Facts:
pofadi (δ refol) (η vufo)
lurul (η tuski)
stoplotrul (η grosku)
damigra (δ trubelak) (η vufo)
kaplu (η nipil)
brizan (η vufo)
dival (δ klevem) (η tuve)
flava (δ dopil) (η lomek)
grestas (δ koske) (η migra)
giklo (η vitas)
brivol (δ fase) (η damigra)
poso (η skuriklil)
digrom (δ domol) (η brimem)
refol (δ nebudo) (η bemum)
lomek (δ plelir) (η nipil)
lamos (δ gripa) (η fubam)
klevem (δ lomek) (η giklo)
segas (δ tegrek) (η grebru)
paklar (δ sutro) (η druris)
dazuke (δ roplir) (η pelok)
babrem (δ skesel) (η migra)
bofibo (δ bidrek) (η vegok)
truvol (η damigra)
domol (δ druman) (η klezi)
floplu (η vitas)
ziflas (δ pelok) (η mafo)
rigis (η lozum)
migra (δ mafo) (η plelir)
trafel (δ klidu) (η skuluk)
gripa (δ babrem) (η tobrol)
druman (δ kaplu) (η brimem)
grigebrik (δ susu) (η fubam)
brigril (η tobrol)
mipar (η pomodra)
koske (η giklo)
pelok (η tuski)
vufo (η vitas)
grebru (δ leduk) (η pomodra)
lenifil (δ lago) (η neklel)
dastil (δ drori) (η trubelak)
vibros (η drazes)
flozi (δ damigra) (η lomek)
nuzodrak (δ pofadi) (η nipil)
sutro (δ plaplagrol) (η trubelak)
drefum (η fase)
susu (η pelok)
klezi (δ riman)
skuriklil (δ briplu) (η fubam)
lozum (η tobrol)
mafo (δ flesto) (η neklel)
bebran (η giklo)
grige (η lomek)
pleklim (η tobrol)
gefur (δ statrin) (η bemum)
bribror (η grebru)
lonugrur (δ grigebrik) (η grebru)
grunes (η mafo)
skesel (η brimem)
digos (η neklel)
drazi (δ brizan) (η bemum)
bemum (δ kloves)
distos (δ plabe) (η broka)
sagigo (η maklugek)
grosku (η kiti)
trodru (η bapil)
gepla (δ grestas) (η mafo)
defudun (δ veplus) (η lomek)
fusir (δ lonugrur) (η brimem)
dopil (δ lamos) (η drazes)
nebudo (δ fonu) (η fase)
kloves (δ nifis) (η nipil)
leduk (δ zuplil) (η neklel)
trusu (η grumeskom)
drazes (δ bemum) (η tegrek)
fase (η pomodra)
maklugek (η neklel)
mutisil (δ sitrak) (η grumeskom)
broli (δ drazes) (η vegok)
mestu (δ druris) (η broka)
sitrak (δ grunes) (η giklo)
vabre (δ gepla) (η grumeskom)
flesto (η vitas)
grabram (δ pifepam) (η plelir)
kirus (η tuve)
droskal (δ segas) (η grumeskom)
zeflu (δ lenifil) (η nipil)
pluklodrar (δ plagrus) (η giklo)
kiper (η plelir)
fonu (δ zeflu) (η damigra)
pifepam (δ broli) (η vugritros)
roplir (δ brivol) (η leduk)
maskos (δ vitas) (η fase)
tuve (δ mestu) (η brimem)
roskibram (η nipil)
vegok (δ robrol) (η pomodra)
gririm (η vufo)
statrin (δ vabre) (η tuski)
drori (δ sedur) (η lomek)
briplu (δ vegok) (η pomodra)
koplo (δ kiti) (η vufo)
trubelak (δ skuluk) (η tobrol)
nifis (δ defudun) (η drazes)
sedur (δ koplo) (η plaplagrol)
flepla (δ klezi) (η drazes)
veplus (η fase)
skekluzil (δ flepla) (η plelir)
raton (η migra)
klidu (η migra)
skuluk (η nipil)
zovom (η tegrek)
robrol (δ linas) (η lomek)
riman (δ brimem) (η lozum)
neklel (δ nuzodrak)
kiti (δ storo)
plabe (η damigra)
zuplil (δ brigril) (η vitas)
draklo (δ paklar) (η tobrol)
linas (η skuriklil)
plagrus (η lozum)
lago (δ skuriklil) (η vufo)
bidrek (δ digos) (η grumeskom)
negis (δ distos) (η pomodra)
vaken (η bemum)
mugri (δ skekluzil) (η migra)
fubo (η trubelak)
plaplagrol (δ dival) (η neklel)
storo (δ maskos) (η bemum)
broka (η neklel)

Known rows:
[ -5  22 -15  25  14  -4  -4  38  23  37  32  35 -32   2  10 -13  15 -10
 -23  -2 -37   8  10 -12  12   5 -21  21 -35 -25 -22   1  16  12  15 -13
  29  -3 -11 -32  25  -1 -21 -14] -> skuluk
[  9  -2  -6  -1  -2   0 -13 -10  -5 -11  -4 -13  -8   7  20   8 -11   1
 -14  -2   3  -4 -12  -3  -9   4  -5  -6  -2   5   9 -17  -4   1   0  15
  -5   7  -4  -9   3   0   3   3] -> lurul
[ 12 -10 -12  15  16 -13 -16 -24  14   8   2  -9   9  -1   7  15   3  28
 -26   1  22 -21   0  -1   1  14  15   6   6  -2  16 -10  -9   0  12  23
  -3  -5  -4  -7   9  10  16   2] -> brigril
[ 17 -13  12   9   1   0 -14  -1 -13 -26  -9 -21  23  -5   9 -14 -11  20
   0  11  -8 -29   3 -16 -26   5  -8  -4   0  -4   2 -12  -3  -4  -8 -16
  -1  13  -7 -11  -3 -15  -6   7] -> gririm
[  2 -12 -28  12   4  -3 -22  25   1 -12  15  -8 -24  -6  23 -15  14  -2
 -24   1 -14   1 -31 -20   2  -2 -12   4  -7  35  -4 -26   2   2   5  -3
   1  17 -13  -2  12   4  -8   3] -> flozi
[ -5   9 -16  -3  30 -25   6  -5  41  32  32  27  14  -8   0  17  14  40
 -13  15  26 -33   7  -9  29   6  30  53 -40 -63   7   9 -32  20   2  33
  16 -11 -19 -26  23  31   2 -10] -> tobrol
[ 13   8  -2  -7 -13  -1 -20 -18  -3 -17  -9 -16 -17  16  14  15 -14  -3
 -20  -8   1  12 -14  -3 -16   3 -15  -2  -4  -5  10 -22  -4   0  -4  25
 -12  17  -5 -15  -1  -5   4   6] -> flepla
[ 12  -2  -6   1  14  10 -24 -23 -15 -12  -4  -9 -20 -12  31   1 -13  -8
 -12  -1  13 -22  -3 -15  -1  -1  -3 -19 -17  12  13 -19  -3   9   3  13
   4 -11  -5 -11 -10  -7   1   6] -> distos
[ 15   5   1   8  -5   0 -20 -21  -1  -3 -10 -13 -11  14  13  15 -13  -1
 -24  -9   1   6  -2   2 -16  10 -12  -9   5  -3  10 -16   4  -2   5  19
  -6   6   2 -14   1  -7   7   3] -> skesel
[  1 -39  -3   2  33  15  23  -5 -13  22 -10 -23 -34  29  16  16 -20  37
   7  18  -7  -9  -8   1 -15 -10 -19 -43 -20  28 -10   9 -31   8  -7   5
 -25  19   4 -11  -2  16  17 -20] -> broli
[  7 -10 -10  -3   0  27  -3  -2  -7  -1  -2 -21 -14  14  34  10  -4  11
   2  -2  -7 -23  -3  11  -6  24   7 -19  -5  11  10 -18  -4  -8   6  13
  -2  20  -8  -7  -3  10   2  -8] -> lonugrur
[  8  -3  -7   0   0   0 -12  -9  -5 -10  -4 -12  -7   7  21   7 -10   2
 -13  -2   3  -7 -10  -4  -9   5  -4  -5  -3   5   9 -15  -4   0   1  13
  -3   6  -3  -8   3   1   1   2] -> stoplotrul
[ 14  -7 -26 -11  22   6 -24 -17  10 -15  12 -13  11 -14  15   0  11   3
 -10  10  19 -18 -19  -4   5   3  22  32  12  -8  15 -31 -27  -1  -6  33
  -3  17 -24   6   0  18   4   7] -> dastil
[  9   6   1  -7  24 -10  30  14  -6  36  10  16 -41  23   6  15 -29  15
   6  15 -14  11   7  -4 -13 -33 -25   6 -63 -39  -2  26 -26  27 -11  -6
 -18  -8  -6 -39  13  15   1 -19] -> bemum
[  7  16  44   0  -3 -14   5  17 -17 -42  -8   6  11 -17  24 -13 -30  49
   7   1  14 -63 -27  -8  -8  -7   0 -10  28   4 -10 -20  27 -20 -23  -9
  -8   4  26 -15  29 -24 -25  -9] -> pofadi
[ -4  27   0 -11   4   1   7  12   9  18  16  23 -15  10  16   6 -12  -9
   1   3 -15  -3  10  -4   5   2  -9  21 -44 -55  -7   6  -8  16  -6  10
  19   0 -11 -35  12   4 -18 -12] -> grosku
[ -4 -13 -13   1 -16  24 -15  -1  -2   0  -4 -27  -6  12  37  15  -4   9
 -10  -8 -10 -29   3   6  -3  49  10 -27 -15   7  17 -19   4  -7  13  19
  12  30  -3 -11  -9   8  -1  -3] -> maskos
[  1  33   6  -4   2  -1   4   4  12  24  11  25 -17  17  10  13 -15  -9
  -7  -4 -16   6  17   2   0   6 -14  17 -37 -59  -7   7   0  13  -1  14
  17  -5  -5 -39  13  -2 -12 -12] -> pelok
[ 16 -13   9   8   1   0 -14  -2 -12 -24  -8 -20  19  -4  11 -11  -9  17
  -2   9  -6 -27   1 -15 -24   6  -7  -4   0  -2   3 -12  -3  -2  -7 -11
  -1  12  -7 -10  -3 -13  -5   5] -> truvol

Rows:
No name comes twice in this set of rows, the named rows included.
[ -4  29  -4  -7  23  21 -24 -12  -5  12  16  27 -33 -27  35  -6 -15 -36
  -4   0   0 -33  27 -26  20   4  -3   0 -68 -48   7  -5  -2  27  -2  16
  44 -26 -15 -40 -15  -9 -23  -1]  plaplagrol
[  8  -6 -10  -8  13  12 -24 -18 -19 -22  -1 -11 -23 -16  37  -2 -14 -10
  -7   1  16 -26 -13 -21   3  -7  -2 -16 -24  15  14 -23 -11  11  -4  15
   3  -7  -8 -10 -12  -3  -2   7]  ziflas
[  4  42  12  -8  -8  -3   1  -4  13  19   6  23 -27  26   6  19 -17  -9
 -12 -10 -17  19  13   2  -5   3 -24  19 -38 -66  -8   3   0  12  -4  21
  11   3  -6 -45  11  -6 -11 -10]  tegrek
[ 10  -6 -17  28   8  -4 -22   7   5   6   7  -5 -18   1  15  -5  10   1
 -32  -5 -13   1  -9  -9  -4   9 -14  -7   6  26  -2 -18  15  -2  18  -3
   4   3  -2  -7  12  -4   0   0]  kaplu
[ -3  37   3 -29 -14  -2   3   8   8   0  11  18 -28  22  14  14 -18 -16
  -2  -3 -14  19  -7  -7  -1  -6 -21  29 -51 -62  -6  -3 -16  17 -19  27
   7  17 -14 -41   8   3 -17  -7]  tuve
[ 19  18  28   5 -14  -5  -3   9 -16 -40 -14 -11  17   8  23 -14  -6  37
   6   3  13 -58 -37  -9 -11 -14   4 -16  17   3 -24   0  12 -28 -13  -4
   4 -22   6 -15  31 -21 -20  -6]  fonu
[ 37 -21 -29  27  18 -17   5  35 -17  16  14 -10 -51   3  14  -3  -2  25
 -20   7 -16  10 -18  -8 -22 -34 -19   0 -26  45  21  -4   3   8  18 -38
 -42  -9 -10 -10  20  17  13  -3]  defudun
[  7  20  14  -8 -11  21  12  14 -12 -15  -7  -8 -22  20  48   9  -8  36
  11 -10  13 -58 -41  19   9   8  19 -32  17  17 -13 -10  15 -33  -3  22
  -1  -5  14 -12  32   1 -15 -23]  nebudo
[  9   9  30   6   8   2   4  24  -4  -9   8   9  36 -10  -4 -29 -12  20
  21  25 -34 -41  34 -25 -25   4 -14  24 -40 -70 -18  11  -5   8 -21 -38
  24  11 -17 -38   0 -22 -31  -4]  damigra
[  5  28  21  -7  -9 -11   1   7  -9 -26  -6   6 -18   1  34   8 -23  27
  -7 -11  25 -40 -45   3   7 -10   4 -16  24  13  -7 -17  20 -20 -12  23
  -8  -9  25 -14  36  -9 -15 -12]  refol

Now the same things, written a new way:
Known rows:
[  6  -4  20  32  -5  24 -21 -22 -29   0   4  12 -10  15  -1 -11 -26 -28
  15  14  21  21 -35  45  16  41  46  68 -29  -9  24 -16] -> bribror
[ 13 -40 -35 -18  -7 -49 -23 -33  -1  -9   5 -24  13 -38 -28  36 -23 -12
 -18  -8 -41  14  15  45  25  30 -12 -13 -21  43  19 -12] -> ziflas
[ -5 -39 -13 -26  -1 -35  27 -36  10  81 -32  43 -51 -44  21   4  13 -20
 -26 -38  -4 -19  22  44 -60 -22  43  28  17 -19  28 -33] -> truvol
[ 18 -41  24 -19 -41 -12 -13  40  21   2 -42 -33   2  -1  -7  -5  -9  -7
  20   5 -67  24  25 -35  15 -25  44  25 -44  11   5 -28] -> mugri
[ -5 -15 -57 -26  43  25  41 -23  23  34  14  31 -23  34 -40  20 -64  41
  21  15 -57 -35 -29 -24  27 -26  16  -4  11  36 -18  -4] -> drori
[ -1 -34   2  10   1 -26  -3 -15  11   0 -20 -22  -3  -4  -1  13 -24   7
   6   8 -22   7  17   3  12 -20  12  13   3   5 -18  16] -> domol
[ 15 -11  15  59 -32  11  37  16  15   7  36 -15  17  -2   3   7 -15   8
  -6 -33  -8 -44  11  36 -24  25  20 -11   6 -23  19  14] -> tobrol
[  0 -27   5  13   0 -27  -8 -17   8  -2 -17 -18  -4   1  -1  13 -29   8
   4   2 -22  12  18   2  11 -20  13  14   8   1 -10   6] -> droskal
[ -2  11 -28  -1   3   0  -7  -4  14  35  22  22  -9  34 -26  25 -36  30
  -8  10 -42 -22   6  33  18   8  41  13  18  19   3 -28] -> roskibram
[ -4 -25   0 -16  -8 -34   6 -34   1  66 -20  32 -31 -17  16   7   6 -13
 -25 -34 -12  -6  18  39 -52 -13  39  27  18 -17  26 -29] -> bebran
[ 14 -62 -22 -19 -30 -46  -4 -23   3  -6  21 -34  16 -46 -23  24 -21  23
   0  -6  -6 -28  26  41  23  31  -3 -13 -27  43   8  37] -> leduk
[  3   5 -24  -6 -23  15  12  19  15  60  35   6   6  32 -30  12 -36  50
   7   6 -13 -56  21  37  17  27  46   8  15  29   7   3] -> skuluk
[ -2 -19   3  -9  -9 -30   2 -29   2  57 -11  27 -22  -6  10   7   5 -10
 -20 -27 -15  -4  17  37 -44  -7  38  24  14 -13  25 -30] -> floplu
[ 11   4  10  58 -15   1  25  -4  16  -3  29   2  10  11   5  19 -12 -20
 -19 -23 -42  -7 -11  38 -22  12   7 -10  12 -35  13 -20] -> brigril
[  1 -50  12  13 -24 -22   1   2  -2   7  14 -29  13  -3  -3  -2 -32  46
  25 -14  11 -30  30  -2  12 -15  22  11  11   8  -6  43] -> tuve
[ 29 -61  24 -17 -42   1   7  49  20  22 -13 -37   9 -13  -7   4 -17  29
  38 -10 -59  12  32 -34  11 -18  41  27 -51  26  19  -6] -> migra
[  5  -4  19  33  -2  27 -20 -23 -30  -3   5  14 -12  12   0 -13 -27 -30
  15  14  21  22 -37  46  18  42  46  69 -31 -10  24 -15] -> drefum
[ -1 -23   6  18  -2 -27 -11 -15   8  -2 -14 -13  -3   6  -1  13 -26   7
   2   0 -21  12  13   6  10 -18  15  15  10   2  -4   1] -> drazi
[ 32 -33  19   2 -40   1   3  43   4  45   9 -26  16  18  -4   3 -21  21
   6 -40 -29  -4  27   0   8  25  43  18 -11  10  39 -12] -> plelir

Rows:
No name comes twice in this set of rows, the named rows included.
[ 17 -26   5  59 -21  16  49  24  24  -5  31 -30  17 -39  10  14 -16   2
   6  -5 -15 -43  12  22 -25   1  -8 -16  -2 -29 -23  42]  trubelak
[  0   0 -17  -3 -25  11  10  15  12  53  35   4   8  32 -26  11 -36  48
   9   4  -8 -53  22  36  16  25  44   7  12  27  10   2]  nipil
[  0 -54   8 -16 -29 -12  31 -27  -3  70  24  17   0 -10   7  -9  -2  20
 -11 -48   8 -46  16  30 -41   9  39  16   6   4  35  -3]  vitas
[ 20  -6  14  61 -31  19  44  22  18   2  38 -14  18 -12   7  12 -13  -4
  -8 -36 -14 -47   5  39 -33  28  11 -15   6 -35  13  16]  lozum
[ 11 -16  -1  61  14  16  47  -8  24 -10  22 -12  12 -28  10  19 -22 -22
  -5  -1 -50  -2 -23   4 -24 -18 -24 -17   4 -37 -18  13]  dastil
[  6  -6  18  31  -9  15 -19 -22 -22   0   6  10  -5  17  -4  -7 -26 -25
   6   9  16  18 -26  43  13  33  43  63 -16  -8  24 -18]  mipar
[ -1 -76   8 -16  -4  20  51 -33   9  15  32   4  15   8 -14 -22 -60  36
  42 -17  -3 -44 -39 -37  21 -19 -15  -3 -18  28  36  44]  kiti
[  1 -62  16   4  33  32  25 -36 -14  -5  -4  19 -14   0  -7 -21 -53 -29
  42  15  18  24 -51  -1  25  17  26  65 -45   6  26  15]  maskos
[ 23   4 -61 -23  19  26  35  48  18  70 -14 -10  15  31 -17  24 -61  48
  14  17   0 -40  32  18  27  19  43  -9  25  37 -14  35]  lomek
[ -5 -57 -25 -27  19 -36  34 -35  16  76 -44  29 -55 -53  23   4  12 -17
 -24  -7  -5 -13  26  30 -59 -33  36  22  10 -11  -4 -17]  brivol
[ 13 -47 -14 -15 -27 -39  -8 -21   7  -6  26 -31  11 -47 -12  22 -26  27
  17 -19  -2 -29  30  33  23  36   2  -8 -17  41   8  29]  neklel
[ 14 -38  17   3 -31 -12 -10  29  16   2 -27 -31  -9   0 -12  12  -8   8
  15  -2 -59  24  22 -28  10 -30  34  27 -33  21   7 -20]  grabram

The same things again, as new rows of numbers:
Known rows:
[ 13   0  17  -7  60   1  15  -2 -55  11 -31  21  15 -34] -> plabe
[  3   0  13 -12  46  -4  13  -8 -36   9 -21  14   0 -24] -> gririm
[ 34  29  28 -18 -29  -7  35 -17  27   7  17 -40  22   8] -> drori
[ -6  -3   1   3  -5   6  -1   1   0  -3   5 -11  -4   3] -> grumeskom
[  9  21   3  20  -6 -10  -3   8  -2  -8 -18  -1 -16  12] -> gripa
[-3  0  0  3 -6  5  1  0 -1  0  0 -8 -3  3] -> domol
[-25  14  23   7  75 -15  -2  -9  15  11  22  55  15 -52] -> lago
[ 30  10  22 -20 -34 -20  11 -19  40  22   9 -34   4 -10] -> flozi
[ 14   5  -8 -17  17  14 -31  -6  -2  -7  15   0   2  24] -> distos
[  8  24   5  24  -5 -16  -6  14   1 -10 -19   2 -21  15] -> trubelak
[ -5   0   0   2  -8   8   3  -3  -3  -3   0 -14  -5   3] -> vabre
[ -7  -5 -15  -7 -34  -9   9 -20  -2 -13   6  31 -10   1] -> negis
[  1 -24 -17 -24 -68 -17 -15  52 -39   1  15  60 -23 -21] -> broli
[ 14  12 -14 -11  10  21 -25 -27  -8 -12   6 -20   1  22] -> plaplagrol
[ 11   3  -6 -14  14  13 -27  -6  -2  -9  14  -4   0  22] -> leduk
[-11  13 -42 -12   1  27  15  20  38   6 -28  -8   4   1] -> grestas
[ 11 -40 -26  30  47 -30  13   8  41   2  37   0  -4  -1] -> refol
[ 13   3  -6 -16  16  15 -31  -7  -2  -9  16  -2   2  24] -> mafo
[-25   4 -15  15 -13  -5   1 -10 -33  52   6 -16  14  24] -> flepla

Rows:
No name comes twice in this set of rows, the named rows included.
[ 35 -49 -17  13  34 -59  19   5  54   4  22 -31  18   4]  nuzodrak
[-58  -2   5   3 -17 -38 -21  -5  27 -42  15  54  51 -15]  vegok
[ 15  25   7  35  -3 -13  -9  26  -2 -11 -26   8  -9  13]  plagrus
[ -1   1 -14   7 -12  11 -10 -39   4   1 -21 -26 -12  -6]  paklar
[  8 -50  33   0 -56  18   3  23   4   8 -23 114   6  18]  veplus
[ 12  32  -6  31  -8 -15 -13 -17   3 -11 -40 -11 -29  11]  sutro
[ -3 -14  -4 -25 -36 -13 -24  69 -34  19  15   1 -34 -20]  pifepam
[ -6  12  -4  12  47   4 -33  -5  53   2  65  44   7  -8]  lenifil
[-27 -35  34   3 -25   2  -6  26 -10  83 -15  43  -2  42]  nifis
[  6  14   8 -12  43   3  24 -24 -47   0 -23  -2   3 -18]  koplo
[ -7 -29  27 -16 -27   5 -15  49  -6  23  -4  23 -28   4]  bemum
[-61  -6  26  12  14 -25 -26  20  26 -36   4 -10  60 -11]  linas
[ 11  -2  14  -4  45   4  11   0 -44   8 -23  13  15 -27]  brizan
[-51   4   4   8 -10 -29 -18  -6  33 -32  23  58  43 -20]  briplu

